Here is a tiny trained network, its code and every weight. The questions are about switching its units off for an input and a target symbol, where a switched-off unit gives its printed mean instead of its output.

import numpy as np


def w(rows, s, z=0):
    codes = np.array(rows[::2]) - 128.0
    scale = np.full(codes.shape[1], s)
    scale[-1] = z or s
    return codes * scale


def norm(h):
    return h / np.sqrt((h * h).mean(-1, keepdims=True) + 1e-5)


def f(y):
    return y / 2 * (1 + np.tanh(0.7978845608 * (y + 0.044715 * y**3)))


def softmax(a):
    e = np.exp(a - a.max(-1, keepdims=True))
    return e / e.sum(-1, keepdims=True)


def log_softmax(a):
    a = a - a.max(-1, keepdims=True)
    return a - np.log(np.exp(a).sum(-1, keepdims=True))


def net(x, mask):
    ids = ['αγεζηθμξτφψω'.index(c) for c in x.split()]
    T = len(ids)
    res = E[ids] + P[:T]
    u = 0
    for l in range(2):
        q, k, v = (norm(res) @ M[l].T for M in (Q, K, V))
        z = softmax(np.where(np.tri(T) > 0, q @ k.T / 3**0.5, -1e9)) @ v
        res = res + np.where(mask[u], z, O[l][:, -1]) @ O[l][:, :-1]
        u += 1
        y = f(norm(res) @ A[l][:, :-1].T + A[l][:, -1])
        res = res + np.where(mask[u : u + 16], y, B[l][:, -1]) @ B[l][:, :-1]
        u += 16
    return log_softmax(norm(res)[-1] @ U[:, :-1].T + U[:, -1])


Q, K, V, O, A, B = {}, {}, {}, {}, {}, {}
E = w([
[129,88,105],'α',
[122,182,154],'γ',
[111,62,95],'ε',
[122,38,69],'ζ',
[111,73,95],'η',
[110,72,135],'θ',
[143,191,121],'μ',
[109,85,90],'ξ',
[107,81,141],'τ',
[143,90,112],'φ',
[242,195,150],'ψ',
[212,132,1],'ω',
],0.0045)
P = w([
[148,100,121],'0',
[91,95,195],'1',
[49,160,192],'2',
[2,147,124],'3',
[187,44,166],'4',
[105,108,150],'5',
[23,163,117],'6',
[175,102,166],'7',
[104,105,171],'8',
[43,196,111],'9',
[155,84,168],'10',
],0.0098)
Q[0] = w([
[214,190,173],'L0H1',
[190,2,224],'L0H1',
[202,13,57],'L0H1',
],0.0068)
K[0] = w([
[65,90,71],'L0H1',
[83,254,31],'L0H1',
[89,239,192],'L0H1',
],0.0074)
V[0] = w([
[56,64,235],'L0H1',
[11,11,116],'L0H1',
[82,167,255],'L0H1',
],0.0052)
O[0] = w([
[84,84,189,213],'L0H1',
[60,1,113,254],'L0H1',
[107,104,241,136],'L0H1',
],0.0075,0.0044)
A[0] = w([
[155,123,251,130],'L0N1',
[249,73,155,5],'L0N2',
[245,84,191,70],'L0N3',
[177,110,187,96],'L0N4',
[128,167,82,209],'L0N5',
[113,141,137,76],'L0N6',
[132,160,120,148],'L0N7',
[132,124,139,101],'L0N8',
[130,66,170,134],'L0N9',
[82,174,134,33],'L0N10',
[134,121,140,95],'L0N11',
[99,103,87,175],'L0N12',
[162,111,134,29],'L0N13',
[122,125,136,71],'L0N14',
[131,131,140,95],'L0N15',
[124,144,132,80],'L0N16',
],0.011,0.0021)
B[0] = w([
[59,156,236,211],'L0N1',
[162,6,145,161],'L0N2',
[231,52,188,179],'L0N3',
[161,146,156,155],'L0N4',
[92,167,180,120],'L0N5',
[130,106,134,123],'L0N6',
[86,136,142,110],'L0N7',
[129,133,121,128],'L0N8',
[137,163,187,253],'L0N9',
[116,57,149,130],'L0N10',
[128,138,121,129],'L0N11',
[142,167,178,188],'L0N12',
[115,97,100,117],'L0N13',
[138,123,119,127],'L0N14',
[129,125,122,122],'L0N15',
[116,110,127,113],'L0N16',
],0.018,0.0057)
Q[1] = w([
[141,108,136],'L1H1',
[7,99,61],'L1H1',
[129,158,59],'L1H1',
],0.021)
K[1] = w([
[114,110,118],'L1H1',
[250,153,31],'L1H1',
[191,104,168],'L1H1',
],0.019)
V[1] = w([
[62,233,225],'L1H1',
[6,91,78],'L1H1',
[127,40,150],'L1H1',
],0.013)
O[1] = w([
[177,253,145,243],'L1H1',
[101,187,30,253],'L1H1',
[36,164,120,114],'L1H1',
],0.015,0.0067)
A[1] = w([
[95,175,76,95],'L1N1',
[116,93,30,252],'L1N2',
[134,103,141,116],'L1N3',
[111,137,167,217],'L1N4',
[92,80,159,48],'L1N5',
[123,71,125,125],'L1N6',
[127,138,140,85],'L1N7',
[140,125,129,39],'L1N8',
[105,140,157,73],'L1N9',
[188,166,181,170],'L1N10',
[131,130,129,69],'L1N11',
[83,186,202,153],'L1N12',
[127,3,127,145],'L1N13',
[65,111,170,54],'L1N14',
[126,102,142,88],'L1N15',
[29,223,52,229],'L1N16',
],0.011,0.0017)
B[1] = w([
[140,182,141,145],'L1N1',
[44,212,155,168],'L1N2',
[135,146,124,129],'L1N3',
[104,153,130,176],'L1N4',
[174,162,124,142],'L1N5',
[133,136,91,142],'L1N6',
[122,117,121,133],'L1N7',
[132,119,130,118],'L1N8',
[110,133,138,142],'L1N9',
[123,170,68,244],'L1N10',
[127,119,130,122],'L1N11',
[64,104,84,254],'L1N12',
[162,129,36,199],'L1N13',
[164,147,185,144],'L1N14',
[137,145,130,126],'L1N15',
[122,251,192,214],'L1N16',
],0.02,0.0061)
U = w([
[159,129,62,155],'α',
[191,148,253,81],'γ',
[90,161,78,95],'ε',
[46,114,72,113],'ζ',
[98,161,125,36],'η',
[60,92,203,138],'θ',
[244,167,144,87],'μ',
[137,164,139,125],'ξ',
[62,127,175,69],'τ',
[100,65,115,222],'φ',
[161,68,181,254],'ψ',
[185,133,100,204],'ω',
],0.018,0.0051)

Each question gives the input, a string of symbols that net reads in full, and the target symbol t.
The units are the heads (3 rows each of Q, K, V and O) and the neurons (one row each of A and B). Each row of codes is followed by its name. A weight is (code - 128) times the scale printed after its matrix; where a second scale follows, it is the last column's (O, A, B and U).
mask holds one flag per unit, layer by layer, with each layer's heads first. A switched-off unit (its flag False) gives its mean, the last column of its rows in O or B, instead of its output. The means were averaged over made-up inputs and are rounded, as every weight is.
A unit's drop is (log p(t) with every unit on - log p(t) with that unit switched off) / (log p(t) with every unit on - log p(t) with every unit switched off).
The circuit of an input: a set's keep is (log p(t) with only the set's units on - log p(t) with every unit switched off) / (log p(t) with every unit on - log p(t) with every unit switched off). Starting from the 12 units with the biggest drops (on a tie, the unit counted first), units are removed one at a time, each time the one whose removal leaves the highest keep (on an exact tie, the one counted first), for as long as the keep stays at least 0.8.
units of the circuit, in order: the units of the circuit, biggest drop first
most important unit: the unit with the biggest drop
top k neurons: the k neurons with the biggest drops, biggest first
k most important neurons of layer l: the k neurons of layer l with the biggest drops, biggest first
input η θ ψ ξ θ, target γ: 3 most important neurons of layer 0 -> (L0N3 L0N2 L0N1)
input ω η η ω η, target μ: units of the circuit, in order -> (L0N2 L1N2)
input ζ α φ α τ ε φ, target ζ: 2 most important neurons of layer 0 -> (L0N9 L0N1)
input ζ θ μ θ, target ζ: 3 most important neurons of layer 1 -> (L1N2 L1N13 L1N10)
input ε φ θ ε α ξ ψ ω μ ψ α, target γ: most important unit -> L0H1
input θ ζ γ φ, target θ: top 2 neurons -> (L0N1 L0N12)
input θ ζ τ ζ ζ ζ ξ ψ φ ψ, target θ: 2 most important neurons of layer 0 -> (L0N9 L0N3)
input ζ ζ μ ζ θ θ ζ α ε η, target ζ: top 2 neurons -> (L0N9 L0N1)
input ε φ ψ θ ξ, target γ: top 2 neurons -> (L0N3 L0N2)
input φ φ τ μ, target φ: top 3 neurons -> (L0N9 L0N1 L0N12)
input ψ ζ η θ ψ ψ ξ ω ζ ψ ζ, target γ: units of the circuit, in order -> (L0H1 L0N2)
input ζ ζ α ψ, target ζ: top 4 neurons -> (L0N9 L0N1 L0N3 L0N4)
input ψ ω ψ α ω φ ζ, target ψ: units of the circuit, in order -> (L0N9 L1H1 L0N1 L0H1)
input ζ γ α ζ, target ζ: top 4 neurons -> (L0N9 L0N1 L0N3 L0N4)
input ζ γ ψ γ, target ζ: most important unit -> L0N9
input μ μ α τ α ξ φ μ θ ψ, target μ: top 3 neurons -> (L0N5 L0N9 L0N1)
input ψ α τ ψ ψ, target γ: units of the circuit, in order -> (L0N1 L0N3)
input ζ φ ζ ε μ φ θ ε ω μ, target ζ: units of the circuit, in order -> (L0N9 L0H1 L1H1 L0N1)
input α ζ τ ω, target α: top 2 neurons -> (L0N9 L0N3)
input ζ ξ ψ ζ τ, target γ: top 4 neurons -> (L0N3 L0N2 L0N1 L1N13)
input α φ ψ ψ ω γ α, target α: most important unit -> L0N1
input ζ ζ ζ α, target ζ: units of the circuit, in order -> (L1H1 L0H1 L0N1 L1N13)
input θ ω ζ ζ η θ ω τ, target μ: 2 most important neurons of layer 0 -> (L0N3 L0N2)
input ζ ε τ τ μ τ γ τ ω ψ, target ζ: top 4 neurons -> (L0N9 L0N1 L0N4 L0N3)
input ψ α γ ξ φ ψ ζ, target ψ: top 3 neurons -> (L0N3 L0N9 L0N1)
